Each row comes from the steps of one path. Every step used is in the known rows, and no mark comes twice. Write the path behind each row, first mark first.
Known rows:
p/w/x/e/g: [-2.67 -1.70 -0.39 -0.80 -5.11 -0.14 -0.57  4.37  1.82 -2.13  0.40  0.44
 -0.35  0.84 -1.38 -0.45  0.69  2.61 -0.53 -0.17 -1.84  0.86]
g/u/p: [ 0.11  1.45 -2.60 -5.45  6.85  1.92  0.48  1.89 -0.99  4.26 -0.49 -1.21
 -0.52 -1.35 -0.83 -1.81 -1.15 -2.05 -0.69 -1.65  1.32 -4.62]
w/x: [-2.57 -3.41 -1.35 -1.68 -1.89  0.10  0.44 -3.45  0.55 -2.15  2.10 -1.45
  2.28  2.10  1.29 -4.65  2.35  2.79  1.51 -0.60  1.96  3.73]
p/w: [-5.13 -0.40 -3.88 -6.38 -4.99 -1.15  2.35  4.69  3.06  1.91  2.71  1.38
 -1.41  5.10  1.52  1.19  0.69  0.10 -3.09 -4.26  1.46  0.42]
e/s/g/u/p: [ 0.13  0.98 -0.97  1.08  3.60 -4.29  0.30 -0.78 -3.62  1.04  1.26  1.50
  1.39 -3.61  0.02  1.17  1.18 -3.59 -0.74  2.87  5.14  0.26]
u/g: [-3.66  2.82 -0.04 -1.48  3.75 -0.34  1.32 -3.27  2.97  0.04  1.49 -0.21
  0.73  4.60  1.73  1.08  2.49  3.29  1.84 -0.94  3.98 -0.65]
u/g/e/w: [-4.01  3.73  2.49  3.63  2.88 -0.07  0.07 -7.25 -1.47 -0.74 -1.96 -1.72
 -1.79  6.16  2.85  3.21  1.14  0.32  0.28  2.30  0.49 -1.57]
g/e/s/u/p: [ 2.96  0.63  0.97  3.65  0.28 -0.63 -1.26 -5.74  0.41  1.64 -2.72  0.42
  0.11 -0.95  5.72  1.31 -2.36 -3.71 -1.49  0.79 -0.28  1.11]
s/g: [-2.42 -1.29 -2.80 -1.20 -0.84 -0.57  1.49 -4.03 -2.52 -1.77  2.49  1.21
  1.17  5.02 -2.41 -2.01  3.40  1.82 -1.17  1.44  2.74  2.36]
u/g/e/s: [-2.02  4.08  1.99  3.14  2.44 -1.88 -0.76 -4.48  1.54  0.33 -0.40  0.74
  0.77  4.40  6.40  2.26  1.56  0.12  2.51  2.93  2.84  0.09]
x/e: [ 3.43  1.00 -0.63 -2.19 -1.86  3.94 -1.12  1.57  2.39  2.80  2.15 -1.65
 -0.34  3.35 -1.86  0.53 -0.66  1.03 -1.59 -1.65 -1.69  0.52]
x/e/g/u/p: [ 4.39  2.82 -0.96  0.41  2.92  2.07 -3.33  5.06  1.44  2.63 -3.56 -1.96
 -1.15 -2.39 -2.81  0.13 -0.72  0.65 -1.44  0.84 -1.96 -2.46]
w/x/e: [ 1.64 -2.32  0.85 -0.11 -1.88  3.57 -0.75 -2.33  0.07 -1.46  1.97 -2.28
  1.74  0.64 -1.79 -3.22  0.24  2.71  2.05  0.58 -2.30  1.99]
x/w: [-1.16  2.13 -4.74 -4.19  1.05 -1.68 -3.61 -1.50  1.21 -0.75  2.29  0.01
 -2.14  3.35  1.11 -3.89 -0.80  0.14 -4.79 -5.24  3.19  5.19]
e/s/p: [ 2.88 -1.12 -1.69  1.53 -2.57 -5.45  2.81  0.21  0.20  0.02  1.88  3.34
 -0.04  2.69  5.28  0.03  1.36 -4.96  0.46 -2.68  2.71  4.33]
u/p/w/x: [-1.95 -4.06 -0.69 -2.29  2.28  2.03  2.79 -0.31  0.51 -0.95  1.54  0.59
 -1.80 -2.78 -1.16 -2.65  1.76  2.00  1.92  1.50  1.73 -0.55]
g/u/p/w/x/e: [ 0.02  0.16  0.55 -4.53  5.06  3.74  0.07  4.93 -2.22  2.54 -0.49 -0.22
 -0.46 -3.67 -3.61 -0.20 -2.67 -1.12  1.52  0.37 -3.02 -5.79]
e/g/u/p/w: [-1.69  1.91 -4.03 -1.41  3.06 -3.09 -1.49  7.09  1.35  1.05 -4.55 -0.72
 -1.40 -2.18  0.17 -0.41  0.86 -0.10 -2.17 -1.35  1.82 -2.64]
u/p: [ 1.36 -1.69 -2.30 -2.28  4.40  2.55  1.76 -2.27  1.32  2.04  1.05 -0.91
 -1.91 -0.74  0.10 -2.22  2.24  1.23  0.46  0.49  3.69  0.36]
w/x/e/g/u: [ 1.14 -0.17  0.40  1.83 -0.41  0.82 -3.27  1.59 -0.10 -2.36 -1.96 -2.69
  2.17 -0.85 -1.78 -3.32  0.00  2.50  1.50  1.04 -2.73  0.36]
p/w/x/e/s/g: [-2.82 -2.36  1.20  0.50 -4.77 -0.83  0.66  1.57 -1.21 -2.46  3.46  2.02
  1.08 -0.27 -2.50  1.02  0.68  1.20  0.43  2.54 -0.68  1.26]
u/p/w/x/e/g: [ 0.24 -2.12  0.39  0.97  1.75  2.08  0.16  1.97  1.31 -1.82 -0.93 -0.16
 -2.26 -4.89 -2.89 -1.93  1.76  2.93  2.11  3.48 -0.02 -0.83]

Which path is each row?
[ 4.61  1.13  2.86  1.66 -1.22  1.48  0.49  1.07  1.51  2.12 -0.03  0.67
 -0.93 -5.51 -1.19  5.43 -3.66 -1.94 -1.68 -1.87 -0.94 -0.90]  x/e/s/u/p/w
[ 1.51 -3.74 -0.68  1.59 -4.81 -1.16  3.20  3.47 -0.39 -4.04 -1.16  3.29
 -0.38  4.34 -0.55 -2.82  0.91  0.15  2.38 -1.39 -5.72  1.37]  s/p/w/x/e/g
[ 2.93 -0.96  1.19  2.24  2.75  2.56 -2.72  0.49 -0.66 -1.38 -2.55 -2.56
  1.14 -4.46 -3.60 -3.71  0.48  2.56  2.48  3.23 -2.18 -0.46]  w/x/e/g/u/p
[-0.82  2.86  2.22  1.98  0.04 -4.13  1.39 -4.76  2.31 -0.37 -0.33  0.54
  2.67 -2.38  4.60  4.93 -1.33 -1.29 -0.35 -4.27  5.36  1.34]  e/s/u/g
[-2.38 -1.39  0.32  4.23 -2.63  0.36 -1.38 -7.14 -4.14 -1.72 -2.15 -3.26
 -1.81  5.38  3.11 -0.53 -0.02 -1.61 -2.27  2.55 -2.45  2.05]  g/e/w/x
[-2.25  0.52 -2.66 -0.62  2.72 -2.91 -1.62  4.98  0.36 -1.07 -4.59 -0.77
 -0.66 -3.81 -0.24 -2.53  1.32  0.76 -0.40  0.24  1.19 -1.77]  e/g/u/p/w/x
[ 0.23 -3.22  0.62 -1.29  2.33  4.19  2.17  0.57  0.43 -0.51  1.18  0.36
 -1.73 -3.48 -2.98 -2.09  0.71  2.11  2.41  2.75 -0.77 -1.60]  u/p/w/x/e
[-1.50  0.51 -0.78  0.08  2.11 -5.33  1.01  2.02 -3.64  0.69  1.71  3.22
  0.48 -3.09 -0.69  2.39  0.39 -3.46 -1.09  2.20  3.93 -1.22]  e/s/g/u/p/w
[-1.48 -1.77  2.37 -0.33 -5.57 -0.35  0.73  0.86  0.18 -1.66  1.11  1.07
  1.55 -2.33 -0.65  2.73 -2.51 -0.27 -0.42 -2.92 -2.18  0.49]  p/w/x/e/s/u
[-2.07  2.82 -5.07 -2.10  0.05 -4.43 -3.27  5.79  1.90  1.22 -3.65 -1.69
  0.23  1.56  2.24 -0.87  1.52 -0.02 -3.64 -3.34  2.22 -0.22]  e/g/u
[-4.83  2.10  4.07  5.28  2.95  0.06 -0.29 -8.88 -2.34 -2.88 -2.09 -1.95
 -1.03  5.08  2.33  1.40  1.76  1.51  2.06  4.02 -0.34 -1.41]  u/g/e/w/x
[-2.73 -0.45 -1.41 -4.96  4.95  1.55  1.24  3.75 -1.81  2.02 -0.38  0.21
 -0.26 -2.55 -1.77 -2.12 -1.75 -1.29  0.65 -0.66 -0.58 -5.40]  g/u/p/w/x
[-1.53  2.54  2.60  2.78  1.31 -2.70  1.51 -2.58  0.86 -1.03 -0.86  3.55
 -0.23  6.26  5.97  1.97  1.06 -1.29  4.00  2.95 -1.43 -1.47]  u/g/e/s/p/w
[-0.01 -1.18  0.45 -2.45  0.89  2.31  3.49 -3.04  1.52  0.21 -1.43  0.29
 -0.53 -3.79 -1.09  2.25 -3.30  0.02 -1.85 -5.34  0.29 -1.48]  s/u/p/w
[ 1.76  1.01  0.83  1.83 -2.75  2.72 -0.75 -0.81 -2.11  1.60  0.55 -3.34
 -3.31  2.22 -3.29  4.54 -0.98 -0.92 -4.31 -1.67 -1.53  0.11]  x/e/w
[ 1.98 -1.82  2.21  2.36 -2.47  0.54 -1.55 -1.59  0.38 -1.47  2.35 -1.04
  1.75 -1.81  0.12 -1.48  0.53  0.95  2.17  1.28  0.02  3.46]  w/x/e/s
[ 1.94 -2.04  2.91 -0.05  0.54  4.05  2.56 -4.30  0.72 -1.49 -2.16 -0.57
  0.34 -6.04 -3.41  1.41 -4.25  1.41  0.11 -2.82 -2.48 -2.37]  s/u/p/w/x/e
[ 2.64  2.70 -0.82 -0.61  1.22  1.91 -2.59  7.43  1.30  2.35 -3.43 -0.85
 -1.90 -1.95 -3.02  0.85 -0.87  0.42 -1.47  0.31 -2.39 -3.55]  x/e/g/u/p/w
[ 0.64 -0.31  1.07  0.71 -0.94 -3.13  1.94 -1.66  1.65  1.03  0.35  1.28
  0.00 -6.53  2.73  4.48 -2.17 -3.32 -1.89 -4.05  4.18  0.50]  e/s/u/p/w
[ 0.58  1.45 -1.10  1.45 -3.18 -2.72 -2.13 -2.21  1.24  2.53  0.22  0.74
  0.23  4.53  7.69  0.00  0.31 -2.92 -1.66  1.49  1.19  3.25]  g/e/s
[ 1.73 -0.15  5.65  4.42 -0.37  0.63 -0.75 -5.40  0.20 -2.69  0.27 -1.12
  3.31 -3.73 -0.83  1.10 -1.52  1.82  3.64  0.34 -0.63  1.04]  w/x/e/s/u/g
[-2.41 -1.52  1.07 -1.07 -5.21 -0.61  0.24  3.46  1.24 -0.36  3.36  1.38
  0.45  0.04 -0.11  1.11 -0.33  0.67  0.25 -0.13 -1.04  1.25]  p/w/x/e/s
[ 2.68  4.02 -1.61 -0.42 -0.24  0.82 -3.52  6.18  1.79  2.46 -2.92 -2.12
  0.17  0.67 -1.62  0.35 -0.49  0.34 -2.54 -2.03 -2.55 -1.28]  x/e/g/u
[ 1.81 -2.45  2.77  3.80 -1.77  0.10 -1.34 -3.64 -2.19 -2.86  2.62 -0.12
  2.86 -1.79 -2.31 -1.78  1.33  1.63  2.75  4.40  0.13  3.55]  w/x/e/s/g
[-1.51 -0.81 -1.86  1.53 -0.82  0.39 -0.79 -6.14 -3.53 -1.01 -0.09  1.32
  1.08  7.31  0.29 -2.69  2.21  0.84 -1.11  4.89 -0.97  2.04]  s/g/e
[ 4.96  0.05  0.97  1.07 -4.70 -0.94  1.40  4.58  0.63  1.51  2.10  3.36
 -0.87  1.76  0.75  2.77 -1.01 -3.17 -0.35 -1.55 -2.79  0.97]  x/e/s/p/w
[-2.16  1.13 -2.83 -7.05  4.99  1.35  1.41  5.37 -0.90  4.17 -0.39  0.39
 -1.33 -1.22 -1.51 -0.12 -1.91 -2.42 -0.62 -2.53 -0.02 -5.97]  g/u/p/w
[ 1.54 -3.84 -0.06 -0.52 -4.34  0.99  4.26  2.30 -1.84 -2.77  0.93  4.03
 -0.24  5.38 -0.74 -2.55 -0.03 -0.77  3.24 -1.71 -6.20  0.28]  s/p/w/x/e
[ 4.41  1.75  0.42  0.73 -2.25 -0.10 -1.25  2.32  2.47  3.16  2.88 -0.03
 -0.15 -0.25  0.54  2.79 -0.79 -1.51 -1.41 -1.10  1.27  2.15]  x/e/s
[ 1.55 -0.70  2.85  2.26 -0.15  0.03 -2.14 -1.36 -3.77 -1.80  1.48 -0.41
  3.33 -2.65 -2.85 -1.09 -0.41 -0.14  2.27  3.27 -1.24  0.86]  w/x/e/s/g/u
